Here is a tiny trained network, its code and every weight. The questions are about switching its units off for an input and a class, where a switched-off unit gives its printed mean instead of its output.

import numpy as np


def w(rows, s, z=0):
    codes = np.array(rows[::2]) - 128.0
    scale = np.full(codes.shape[1], s)
    scale[-1] = z or s
    return codes * scale


def norm(h):
    return h / np.sqrt((h * h).mean(-1, keepdims=True) + 1e-5)


def f(y):
    return np.maximum(y, 0)


def log_softmax(a):
    a = a - a.max(-1, keepdims=True)
    return a - np.log(np.exp(a).sum(-1, keepdims=True))


def net(x, mask):
    res = np.array(x, float).reshape(1, 6) / 4 @ E
    u = 0
    for l in range(4):
        y = f(norm(res) @ A[l][:, :-1].T + A[l][:, -1])
        res = res + np.where(mask[u : u + 8], y, B[l][:, -1]) @ B[l][:, :-1]
        u += 8
    return log_softmax(norm(res)[-1] @ U[:, :-1].T + U[:, -1])


A, B = {}, {}
E = w([
[109,77,115,184,24,200,158],'x0',
[205,192,153,94,83,126,194],'x1',
[129,129,127,127,128,128,133],'x2',
[127,128,126,126,127,127,128],'x3',
[208,34,108,76,155,150,129],'x4',
[161,184,22,97,63,126,9],'x5',
],0.0011)
A[0] = w([
[117,106,99,110,34,116,115,117],'0.n1',
[141,131,130,151,144,139,125,111],'0.n2',
[244,255,158,76,136,164,229,71],'0.n3',
[120,84,116,149,73,96,151,97],'0.n4',
[65,247,141,246,145,93,123,5],'0.n5',
[20,97,117,116,225,225,45,12],'0.n6',
[27,159,106,200,175,127,88,116],'0.n7',
[73,63,108,168,182,131,62,236],'0.n8',
],0.0015,0.002)
B[0] = w([
[145,144,154,173,174,158,94,161],'0.n1',
[112,119,133,130,136,133,125,128],'0.n2',
[135,78,135,153,59,13,132,174],'0.n3',
[124,126,141,144,129,168,116,138],'0.n4',
[18,175,154,3,98,139,166,147],'0.n5',
[121,50,106,193,81,1,101,140],'0.n6',
[142,117,129,94,85,78,167,179],'0.n7',
[206,150,140,126,56,73,174,249],'0.n8',
],0.0021,0.002)
A[1] = w([
[105,130,221,40,225,148,182,118],'1.n1',
[189,55,87,164,96,229,165,119],'1.n2',
[149,119,165,101,95,173,162,88],'1.n3',
[31,29,78,210,180,92,64,42],'1.n4',
[164,199,89,29,165,111,13,104],'1.n5',
[197,125,131,112,234,134,129,117],'1.n6',
[109,119,82,246,60,255,172,3],'1.n7',
[21,231,153,160,113,141,129,9],'1.n8',
],0.0017,0.0018)
B[1] = w([
[117,154,31,201,101,181,107,247],'1.n1',
[62,144,189,86,115,138,56,254],'1.n2',
[115,142,108,132,127,104,98,161],'1.n3',
[156,107,123,153,92,56,160,167],'1.n4',
[91,120,131,224,140,188,160,252],'1.n5',
[61,128,156,107,94,149,88,187],'1.n6',
[114,108,237,130,68,170,50,200],'1.n7',
[3,173,87,6,84,86,171,167],'1.n8',
],0.0026,0.001)
A[2] = w([
[141,182,114,114,191,67,131,189],'2.n1',
[131,150,86,110,81,133,97,249],'2.n2',
[171,185,142,106,99,173,168,143],'2.n3',
[140,60,105,142,154,156,100,79],'2.n4',
[197,60,122,111,153,168,118,63],'2.n5',
[103,135,117,167,90,125,153,108],'2.n6',
[97,97,174,153,160,134,202,133],'2.n7',
[129,170,126,102,252,99,101,62],'2.n8',
],0.0038,0.0013)
B[2] = w([
[124,60,181,167,16,219,126,213],'2.n1',
[131,147,175,179,233,145,200,254],'2.n2',
[138,53,125,167,143,15,84,191],'2.n3',
[148,212,180,97,96,65,171,170],'2.n4',
[15,193,107,55,156,96,205,183],'2.n5',
[158,135,171,69,162,117,106,196],'2.n6',
[182,227,20,169,166,155,32,241],'2.n7',
[100,45,178,152,5,245,95,177],'2.n8',
],0.0024,0.0023)
A[3] = w([
[133,80,111,167,126,38,105,8],'3.n1',
[44,89,94,188,132,120,101,198],'3.n2',
[120,217,147,183,78,135,101,199],'3.n3',
[172,179,50,144,133,181,66,2],'3.n4',
[153,158,103,185,204,193,132,74],'3.n5',
[148,95,138,118,106,181,110,92],'3.n6',
[127,90,74,2,163,142,175,76],'3.n7',
[100,105,177,161,133,130,203,204],'3.n8',
],0.0032,0.00077)
B[3] = w([
[228,131,161,133,60,63,180,153],'3.n1',
[229,160,155,91,114,97,179,197],'3.n2',
[115,58,109,70,167,134,141,255],'3.n3',
[131,145,101,193,243,150,170,171],'3.n4',
[166,162,46,199,214,194,99,178],'3.n5',
[72,133,160,140,121,142,136,158],'3.n6',
[3,205,144,113,111,70,123,154],'3.n7',
[143,137,47,114,162,139,41,191],'3.n8',
],0.003,0.0033)
U = w([
[166,162,51,203,253,198,122,234],'0',
[98,48,201,125,38,235,85,126],'1',
[4,201,120,47,126,55,149,125],'2',
[253,110,143,139,71,3,158,2],'3',
],0.0067,0.00058)

Each question gives the input, the list of numbers given to net, and the class t.
The units are the neurons (one row each of A and B). Each row of codes is followed by its name. A weight is (code - 128) times the scale printed after its matrix; where a second scale follows, it is the last column's (A, B and U).
mask holds one flag per neuron, layer by layer. A switched-off neuron (its flag False) gives its mean, the last column of its row in B, instead of its output. The means were averaged over made-up inputs and are rounded, as every weight is.
A unit's drop is (log p(t) with every unit on - log p(t) with that unit switched off) / (log p(t) with every unit on - log p(t) with every unit switched off).
The circuit of an input: a set's keep is (log p(t) with only the set's units on - log p(t) with every unit switched off) / (log p(t) with every unit on - log p(t) with every unit switched off). Starting from the 12 units with the biggest drops (on a tie, the unit counted first), units are removed one at a time, each time the one whose removal leaves the highest keep (on an exact tie, the one counted first), for as long as the keep stays at least 0.8.
units of the circuit, in order: the units of the circuit, biggest drop first
k most important neurons: the k neurons with the biggest drops, biggest first
top k neurons in layer l: the k neurons of layer l with the biggest drops, biggest first
input [-6,-7,4,-5,8,-1], class 2: units of the circuit, in order	[2.n5 3.n7]
input [-8,3,3,-2,-2,-6], class 1: units of the circuit, in order	[2.n8 2.n1]
input [7,5,-2,3,2,7], class 0: units of the circuit, in order	[3.n4 2.n2]
input [-6,5,-8,7,2,5], class 1: units of the circuit, in order	[2.n1 2.n7 2.n8 0.n8]
input [-8,-1,5,-4,4,5], class 1: units of the circuit, in order	[2.n8 2.n1]
input [4,3,7,5,3,3], class 1: top 4 neurons in layer 1	[1.n2 1.n7 1.n1 1.n5]
input [6,-4,-7,1,8,-6], class 2: 4 most important neurons	[2.n5 2.n2 3.n7 2.n1]
input [7,-4,0,0,-3,-7], class 0: units of the circuit, in order	[2.n7]
input [3,5,-2,-5,5,-5], class 0: units of the circuit, in order	[0.n8 2.n7]
input [5,5,7,7,-3,-6], class 0: top 2 neurons in layer 2	[2.n7 2.n1]
input [6,4,0,-8,0,-7], class 0: top 2 neurons in layer 2	[2.n7 2.n1]
input [-6,-8,-5,8,4,-2], class 3: 2 most important neurons	[0.n6 1.n4]
input [-7,3,1,-2,-2,6], class 1: 4 most important neurons	[2.n1 2.n8 2.n7 1.n1]
input [-6,5,-5,2,7,-5], class 2: 3 most important neurons	[2.n5 3.n7 2.n2]
input [4,1,-4,-4,5,-4], class 2: 4 most important neurons	[2.n5 1.n5 2.n2 2.n1]
input [3,-5,-4,5,-6,-2], class 2: 3 most important neurons	[0.n5 1.n8 2.n3]
input [4,5,-4,-4,-3,6], class 0: 2 most important neurons	[0.n8 2.n2]
input [-7,3,-3,-2,8,-5], class 2: 3 most important neurons	[2.n5 3.n7 1.n2]
input [-1,-4,-7,-1,3,1], class 3: top neuron in layer 3	[3.n1]
input [-8,3,-4,5,6,5], class 1: most important neuron	[2.n8]
input [2,-4,5,-7,8,-7], class 2: top 2 neurons in layer 3	[3.n7 3.n4]
input [6,-4,-3,3,7,0], class 2: top 3 neurons in layer 2	[2.n5 2.n1 2.n8]
input [3,7,-7,8,7,-8], class 0: 2 most important neurons	[2.n7 0.n8]
input [-4,-5,8,-1,4,-1], class 3: top 2 neurons in layer 1	[1.n4 1.n2]
input [-6,3,0,-2,-5,7], class 0: 2 most important neurons	[1.n5 2.n2]
input [-3,2,-3,6,7,5], class 2: 3 most important neurons	[2.n5 2.n7 3.n7]
